Known rows, with every step that occurs
vifa > zimel > sifu > gonen > zesep > zepa > gezov > luvur > seles: -109  -207  -251  97  364  77  51  -141  299  32  -103  335  360  132  -163  307  -76  113  -60  22  -214  -144  496  56  -93  -325  357  -20  -86  129  30  6  -206  170  -231  275  62  158  269  693  -74  -136  -54  -226  107  364  -134
luvur > gezov > zesep > nezeped > zimel > taki > sifu > vifa: -64  -256  -635  129  228  124  -99  -348  151  -96  -59  -68  184  292  -198  510  114  14  173  -46  152  -148  318  -180  -189  81  372  -117  -106  -58  127  -61  -348  229  -173  154  -164  78  204  15  262  -47  141  115  51  0  -82
seles > zesep > nezeped > zimel > sifu > vifa > luvur > gezov: -151  -204  -421  108  158  152  26  -505  199  -166  -58  -13  117  303  -134  526  91  37  281  -250  162  -12  409  -217  24  154  418  28  33  -40  48  282  -227  167  -4  14  -537  -45  280  -242  -109  -51  39  123  -5  210  -86
luvur > seles > zepa > gezov: -98  264  -461  -291  -188  -116  -263  -61  16  -17  -146  69  631  193  115  221  67  334  1  -135  -267  -21  530  -316  142  -202  485  65  -159  -70  112  -126  -123  -245  -380  128  -237  38  473  290  53  50  256  -250  -250  378  -163
nezeped > luvur > gezov > zesep > taki: -170  -98  -583  36  173  -71  -335  -275  221  -226  -199  198  311  187  74  413  267  209  -118  29  237  7  385  -198  189  -81  376  59  15  -71  49  -141  -192  -1  -71  36  -133  -234  233  -367  220  -48  419  101  -112  55  -3
taki > gonen > nezeped > luvur > zesep > gezov > seles: -388  -215  -207  113  -18  -309  -464  -420  228  -356  -134  570  198  181  47  139  327  395  -385  -188  358  169  593  110  -35  -140  343  274  79  -570  109  -216  4  347  137  54  -181  -114  228  -35  520  72  187  -144  -114  0  24
vifa > luvur > gezov > zepa > seles: -257  -26  -660  -250  2  -61  -322  -441  284  32  -249  108  401  247  25  321  248  236  -14  -247  266  110  477  -496  172  -243  560  -145  -58  -29  96  -254  -62  14  -177  112  -354  135  446  -152  98  -14  -46  32  54  234  305
sifu > zimel > taki > gonen > nezeped: -87  -382  -38  -12  417  243  -236  -167  79  6  -105  94  252  432  -255  159  10  -5  526  -150  60  54  507  293  -592  -142  371  86  -128  -117  167  -11  -237  414  115  94  -111  246  -33  252  246  -292  -1  -204  121  250  -48
vifa > luvur > seles > zesep > gezov > zimel > taki > sifu: -174  33  -525  -114  27  120  -132  -245  228  133  -177  -95  339  370  69  296  312  72  200  -180  90  10  279  2  -50  -185  442  -81  -30  216  21  -46  -153  29  -81  95  -428  52  424  -207  -279  -118  -26  80  -87  563  168
gonen > nezeped > zimel > taki > sifu > vifa > luvur: -262  -388  -311  -22  417  57  58  -355  203  126  156  207  23  655  -193  273  23  74  94  -130  118  203  279  133  -302  -18  342  163  -79  -245  184  34  51  467  72  -6  -450  -37  170  -149  300  -171  -299  135  17  213  149
zepa > gezov > zimel > taki > gonen > nezeped > luvur: 19  -290  1  146  408  93  -243  -47  235  102  -33  255  349  616  -325  163  -309  79  115  6  319  63  333  -19  -104  -366  172  -224  16  -29  129  -133  -185  364  35  232  -134  -245  273  -8  -38  141  64  -224  62  387  -161
nezeped > gonen > taki > sifu: 119  -369  -338  134  281  255  -279  -23  286  -163  97  201  237  164  207  67  96  489  88  -263  301  119  348  -22  -194  65  237  420  -105  -487  195  267  156  671  -120  -73  -200  27  -14  27  286  -76  -213  -98  -32  65  -88
gezov > zimel > taki > sifu: 69  -472  33  207  375  292  98  145  323  494  84  -258  198  447  -285  225  -20  4  378  -7  -127  -48  74  278  -446  -162  226  -144  -61  123  87  93  -208  549  80  209  -156  -27  205  -136  -132  -144  -107  -150  254  529  -174
sifu > gonen > nezeped > luvur > gezov > seles: -414  -202  -271  241  -48  -249  -120  -524  343  -237  -7  436  106  360  67  38  203  320  -330  -282  121  94  563  -23  104  -120  389  388  65  -519  42  -132  110  176  139  142  -148  9  241  86  395  -92  276  -80  15  -11  143
zimel > sifu > vifa > seles > luvur > gezov: -221  -346  -567  -149  48  144  274  -165  68  349  -23  -133  -10  46  -227  424  132  284  181  -82  -339  -173  169  222  44  -17  468  63  36  177  -30  258  -325  337  -261  165  -406  298  542  436  47  -120  -267  -52  -138  149  -116
vifa > luvur > zesep > nezeped > gonen > taki: -371  -130  -485  -86  181  100  -389  -418  281  -281  -290  267  273  175  45  428  188  138  109  -346  656  159  415  -238  32  -35  291  156  97  -336  21  216  336  327  -73  -68  -411  -121  195  -520  77  -77  -172  166  124  3  245
zepa > gezov > seles > luvur > zesep > nezeped > zimel > sifu > gonen > taki: -105  -82  -314  -129  229  100  -301  -270  217  -4  148  188  425  355  -209  292  -346  352  35  -277  116  47  569  -625  61  -149  421  2  42  -379  225  288  -27  314  -325  297  -410  -136  335  310  5  74  -46  -33  -40  194  -69
zimel > taki > sifu > gonen: 41  -332  -221  266  239  326  -51  -45  360  225  137  -189  73  554  -16  130  22  120  311  -202  -41  -163  259  412  -490  -24  237  265  -30  -190  142  181  -123  491  166  157  -168  166  101  407  73  -205  28  -176  301  433  -157
zesep > taki > sifu > zimel: 75  -443  -210  7  343  169  -212  200  328  166  463  -99  376  293  -73  305  42  401  515  -164  -42  21  134  115  -443  52  364  110  81  -127  -87  187  -274  544  -127  231  -350  146  119  -26  -51  -132  -165  -55  -9  336  -54
gonen > nezeped > luvur > zesep > zepa > gezov > seles: -249  -28  -330  -23  224  -239  -314  -463  114  -295  -245  545  260  156  10  295  212  276  -484  -86  488  148  653  -186  152  -156  421  178  101  -415  190  34  249  162  -30  -12  -242  -410  221  -247  352  -75  229  16  -123  81  -4
vifa > luvur > seles > sifu: -335  1  -366  -269  -125  -144  -134  -179  174  49  -165  -38  418  268  112  364  385  364  207  -297  -65  127  294  -94  78  -247  355  37  6  117  2  -126  -40  -63  -154  123  -296  189  408  -245  -123  -138  -119  -2  -166  326  361
luvur > seles > vifa > zimel > sifu > gonen > nezeped: -270  -209  -130  -143  -58  -161  49  -96  76  10  16  -18  404  168  -72  296  188  223  78  -65  -433  -10  463  107  -80  -161  376  79  -211  70  -21  -211  27  44  -244  207  -80  328  347  354  300  -275  -105  -303  -161  293  87
zepa > seles > vifa > luvur: -351  -320  -234  -306  -44  -170  -43  -172  66  -15  50  -208  368  163  5  365  -7  545  203  -203  -54  101  489  -422  83  -26  591  109  -58  -120  67  -8  40  234  -95  154  -456  128  553  -25  73  -151  -154  -195  -218  138  289
sifu > zimel > taki > gonen > nezeped > luvur: -108  -337  -81  1  428  207  -274  -205  94  -45  -165  151  240  447  -227  144  45  -11  472  -92  107  51  503  327  -488  -143  381  142  -90  -107  150  -21  -202  378  145  34  -79  168  -28  181  300  -318  77  -159  78  228  -14
zesep > luvur > seles > sifu > zimel > taki: -115  81  -214  98  26  -79  -281  -225  33  53  -265  -64  486  350  -7  398  305  378  251  -206  -216  -34  565  8  -99  49  319  110  -11  -100  87  117  -186  -34  -141  118  11  197  168  -30  252  -247  163  -70  -188  238  97
zepa > gezov > zesep > taki > sifu > gonen: 94  -217  -342  104  233  119  -292  10  258  -270  200  81  324  430  -76  329  -237  417  270  -195  283  -49  340  -256  -90  -193  231  -102  190  -163  117  52  -394  330  -141  476  -293  -255  266  196  -259  206  74  -163  36  246  -175
zepa > gezov > zimel > taki > sifu > gonen: 121  -320  -32  192  391  243  -60  87  295  265  146  -8  321  640  -307  119  -356  122  302  -82  105  -58  217  -15  -219  -315  219  -228  28  24  82  27  -274  440  -34  358  -165  -83  294  250  -240  98  18  -262  173  455  -200
luvur > gezov > zepa > seles > sifu > gonen > nezeped > zimel > taki: -26  -168  -339  50  68  -153  -242  -401  227  117  -19  -137  530  388  -55  259  114  309  -138  -270  17  35  559  -417  -106  -131  561  4  -232  -248  245  -219  -157  29  -215  166  -227  254  224  163  456  -92  270  -216  138  230  67
taki > sifu > vifa > seles > zesep: -95  -384  -408  -36  -86  158  224  -52  176  28  213  -228  -99  60  -157  289  252  433  404  -155  -196  -123  88  285  -120  156  422  274  180  15  -112  407  -331  469  -166  162  -467  275  437  430  -120  -92  -202  16  -169  34  -151
gezov > zimel > taki > gonen > zesep > zepa > seles > sifu > vifa > luvur: -47  -432  147  107  260  37  20  -32  241  374  -113  -215  345  324  -226  299  -12  208  204  -141  -64  33  114  176  -400  -249  195  -28  3  122  97  33  -163  383  63  97  -181  168  331  -206  -221  -76  -203  -149  115  458  2
zimel > sifu > gonen > nezeped: -219  -347  -286  321  182  -5  159  -207  289  141  41  172  -44  367  -16  156  137  279  -130  -286  -130  -107  367  367  -103  -129  390  232  99  -251  92  58  -139  472  120  238  -205  30  264  385  226  -123  -76  -311  174  326  -41
vifa > seles > zesep > taki > gonen > nezeped: -259  -271  -198  -10  -230  -64  -121  -107  174  -214  79  -54  288  82  -106  458  212  327  96  -315  13  196  468  45  -57  84  354  200  -30  -295  -72  219  -179  -52  -136  146  -695  -27  331  -174  -92  88  136  -60  -229  117  -231
nezeped > luvur > seles > vifa > sifu > zimel > taki > gonen: -250  -74  -159  -126  -7  -101  -214  -88  70  -50  -173  -56  397  313  -54  292  240  248  192  15  -279  -20  439  265  5  -154  357  239  -67  70  53  -108  -55  -48  -71  -12  -21  144  250  72  308  -300  190  -172  -261  288  113
zimel > sifu > vifa > luvur > zesep > taki: -236  -400  -471  -160  244  159  105  -118  165  288  -38  -117  27  86  -83  446  127  316  248  -171  -84  -117  55  241  -48  -83  370  90  213  173  10  305  -183  526  -140  92  -445  147  419  166  -41  -155  -408  -45  51  274  -12
seles > zepa > gezov > zimel: 63  -51  -233  -94  103  72  -104  23  127  40  -68  213  464  363  -100  231  -325  248  299  -74  -25  22  429  -430  169  -214  501  -141  -35  -122  75  -62  -177  100  -236  231  -343  -133  532  118  -154  221  238  -306  -46  250  -273
gonen > zesep > gezov > luvur > seles > sifu > zimel: -180  0  -215  54  271  -134  -205  -434  -46  -25  -183  379  488  1  -55  451  214  384  -169  -49  12  7  463  -244  -264  -262  536  203  -131  -102  1  280  -47  54  -329  94  -210  -30  298  32  -71  37  261  -34  -301  189  107
zimel > taki > sifu > gonen > nezeped > luvur: -13  -312  -249  329  266  237  -93  -167  362  108  68  -17  14  597  -15  113  62  83  170  -140  130  -132  300  476  -375  -14  247  353  19  -245  131  125  -14  486  229  86  -150  41  89  288  222  -234  84  -113  241  379  -92
zesep > luvur > seles > zepa > gezov: -152  319  -519  2  -111  -130  -393  -290  69  -89  -311  254  507  317  78  326  142  387  -32  -159  -107  -24  679  -326  243  29  414  64  6  -276  79  11  -115  -160  -236  103  -109  -33  406  51  238  41  233  -58  -249  202  -39
vifa > sifu > zimel > taki > gonen > zesep > gezov > zepa > seles > luvur: -92  -290  5  79  160  172  -134  -178  98  141  6  -140  429  384  -323  458  -97  244  363  -167  -188  -93  651  214  -363  -232  492  153  -47  29  217  203  -307  172  -210  289  -195  340  188  514  -91  -250  52  -366  35  453  28
gezov > luvur > zesep > zepa > seles > vifa > sifu > zimel > taki: -230  -54  -287  -285  203  148  -167  -144  19  -33  -223  -170  430  -28  -248  609  -42  417  525  -125  24  -118  573  -421  -176  -47  513  -11  -98  -112  248  460  -130  109  -131  183  -269  30  299  1  -169  -187  76  129  -151  90  11
vifa > luvur > seles > sifu > zimel > taki > gonen > nezeped: -322  -83  -268  -188  -27  -100  -235  -235  145  -20  -227  22  385  386  -3  294  329  211  310  -300  93  130  351  132  -117  -245  343  88  -23  65  37  -221  -44  50  -43  86  -243  285  289  -128  52  -216  -149  -36  -122  330  368
luvur > seles > vifa > zimel > sifu > gonen > zesep: -259  -165  -105  -133  -39  -137  26  -89  63  25  -53  -57  452  58  -60  339  194  208  -12  -68  -478  -41  421  68  -118  -192  377  153  -212  107  -57  -97  68  -1  -316  152  -73  331  349  396  186  -238  -86  -310  -133  335  42

Rows
-216  -128  -205  12  369  62  -216  -181  202  242  9  -28  403  657  -89  278  28  85  -81  -190  -310  174  359  23  -477  -42  255  188  -276  -324  255  57  -86  142  -7  -99  -267  7  40  -68  291  -78  -41  16  81  432  -43 -> nezeped > zimel > taki > gonen > zesep > luvur > seles
-44  -128  -144  -83  62  -94  -468  -225  185  -291  34  307  433  204  -63  248  -150  448  -75  -180  341  129  621  -474  183  -225  372  20  118  -274  201  34  -110  183  -144  230  -394  -287  325  164  -12  184  190  -160  -197  266  -223 -> zepa > gezov > seles > zesep > taki > gonen > nezeped > luvur
-217  -48  -198  236  76  -204  -312  -509  62  -122  -349  212  406  17  -151  586  156  306  -460  -175  138  -10  668  -359  29  -55  476  279  -30  -282  37  206  175  9  -318  4  -159  34  312  54  247  24  107  -139  -56  126  55 -> gonen > zesep > luvur > gezov > zepa > seles > vifa > sifu
-236  -132  -266  132  -62  -284  -409  -413  256  -376  -186  511  209  157  58  157  350  350  -400  -238  313  144  648  -11  13  -98  344  212  22  -486  160  -295  -112  161  174  5  -149  -6  231  -37  391  82  189  -88  -146  90  -60 -> taki > gonen > nezeped > luvur > gezov > seles > zesep > zepa
-64  50  -388  -192  1  48  -445  -56  152  -256  -101  303  516  198  -49  348  -334  420  389  -166  238  -6  512  -571  193  -106  476  34  8  -357  79  67  -150  87  -220  208  -429  -138  498  146  -91  309  268  -127  -137  69  -264 -> seles > zepa > gezov > luvur > zesep > taki > gonen
-74  -209  50  223  163  74  -197  -51  237  270  -252  -27  394  359  -214  254  3  -2  83  -74  -87  9  287  160  -312  -179  201  10  -103  -58  81  -41  -83  238  32  69  -91  -16  263  -181  31  -4  28  -182  148  484  -184 -> gezov > zimel > taki > gonen > zesep > luvur > seles > zepa
-144  -151  -171  191  37  -40  -305  -325  54  -325  -358  289  353  -22  150  328  194  387  -303  -135  278  42  542  16  71  -12  253  496  -68  -367  44  232  490  312  -165  -136  -62  -80  133  -79  310  -57  -62  -185  -124  175  -37 -> nezeped > gonen > zesep > luvur > seles > vifa > sifu
-200  63  -177  256  175  -218  -326  -492  142  -252  -337  535  408  90  -138  431  37  77  -438  -7  310  -7  474  -188  69  -169  329  328  62  -257  -92  187  328  57  -212  -88  -120  -377  318  -232  129  125  203  -64  -71  225  -45 -> gonen > zesep > nezeped > luvur > seles > zepa > gezov > zimel
-178  -305  -459  -100  -55  -4  -155  -231  191  -118  122  -348  341  35  68  395  55  480  155  -288  223  -23  383  -361  67  159  583  252  86  -35  26  237  -283  228  -112  89  -644  112  459  9  -213  -107  29  -1  -174  233  -22 -> zepa > seles > zesep > taki > sifu > vifa > luvur > gezov
-272  -269  -210  29  178  -292  -209  -583  108  -331  -172  401  259  139  -33  359  228  366  -218  -17  434  116  576  -23  136  -113  465  264  131  -221  77  34  135  272  -104  63  -254  -166  264  -139  442  -208  215  -95  -104  -53  148 -> gonen > nezeped > luvur > zesep > gezov > zepa > seles > sifu > vifa > zimel
-23  -183  -309  193  251  71  -384  -281  228  -98  -247  196  223  455  -1  271  133  48  -83  -117  308  -14  528  246  -376  -130  173  92  -123  -280  313  -221  -144  203  222  16  -54  -13  68  10  337  -62  179  -103  138  321  -156 -> zimel > taki > gonen > nezeped > luvur > gezov > zesep > zepa
-214  -202  -494  -110  -119  183  41  -112  187  245  19  -164  250  214  -323  421  103  55  230  -87  -98  -3  308  -4  -34  42  451  -23  -184  -40  -143  137  -166  52  -259  229  -486  187  497  -30  -95  -48  15  130  -147  136  -78 -> vifa > seles > luvur > gezov > zimel > taki > sifu
49  -326  181  86  305  -28  -114  -59  24  -46  -135  -122  413  317  -91  373  211  352  492  -259  49  25  391  262  -399  -107  351  160  32  -71  117  106  -185  249  3  106  -77  283  7  -32  107  -336  231  -261  -21  148  46 -> seles > sifu > zimel > taki > gonen > nezeped > luvur > zesep > zepa
-3  -128  -294  -299  185  158  -407  -106  140  -48  135  97  485  153  -205  297  -251  376  262  -152  251  9  496  -545  21  -172  489  -70  102  -163  103  240  -101  375  -341  353  -406  -92  354  307  -162  22  -17  -40  -108  251  -139 -> zepa > gezov > seles > luvur > zesep > taki > sifu > zimel
-161  -483  -95  139  383  140  -230  -231  341  -114  -140  381  294  348  -206  286  -39  -195  89  123  197  45  547  275  -238  -207  183  15  -224  20  64  -306  -96  268  37  82  83  198  47  314  345  -225  102  -189  228  176  -142 -> vifa > zimel > taki > gonen > nezeped > luvur > gezov
50  -136  -78  292  344  83  -193  -111  276  110  -22  135  394  561  -301  173  -265  41  18  -6  223  -107  260  23  -122  -298  206  -51  67  -10  3  57  -66  305  -99  211  -70  -205  290  147  -91  89  108  -183  84  466  -132 -> zepa > gezov > zimel > taki > sifu > gonen > zesep > nezeped > luvur > seles
-301  -294  -377  152  129  -147  45  -455  113  -110  -208  324  18  192  -214  348  252  65  -232  6  291  62  389  143  213  -37  447  141  36  -63  -20  -34  -32  179  -23  -17  -337  -149  359  -226  325  -106  147  56  -206  18  -15 -> gonen > nezeped > luvur > gezov > zimel > sifu > vifa > seles > zesep
-409  -199  -230  129  34  -210  -286  -407  245  -169  -152  363  181  183  -122  302  224  245  -268  -263  60  59  305  205  -220  -117  215  371  68  -325  -35  -9  0  342  -3  -62  -189  122  281  96  268  118  -287  -67  -20  185  88 -> taki > gonen > zesep > nezeped > zimel > sifu > vifa > luvur > seles
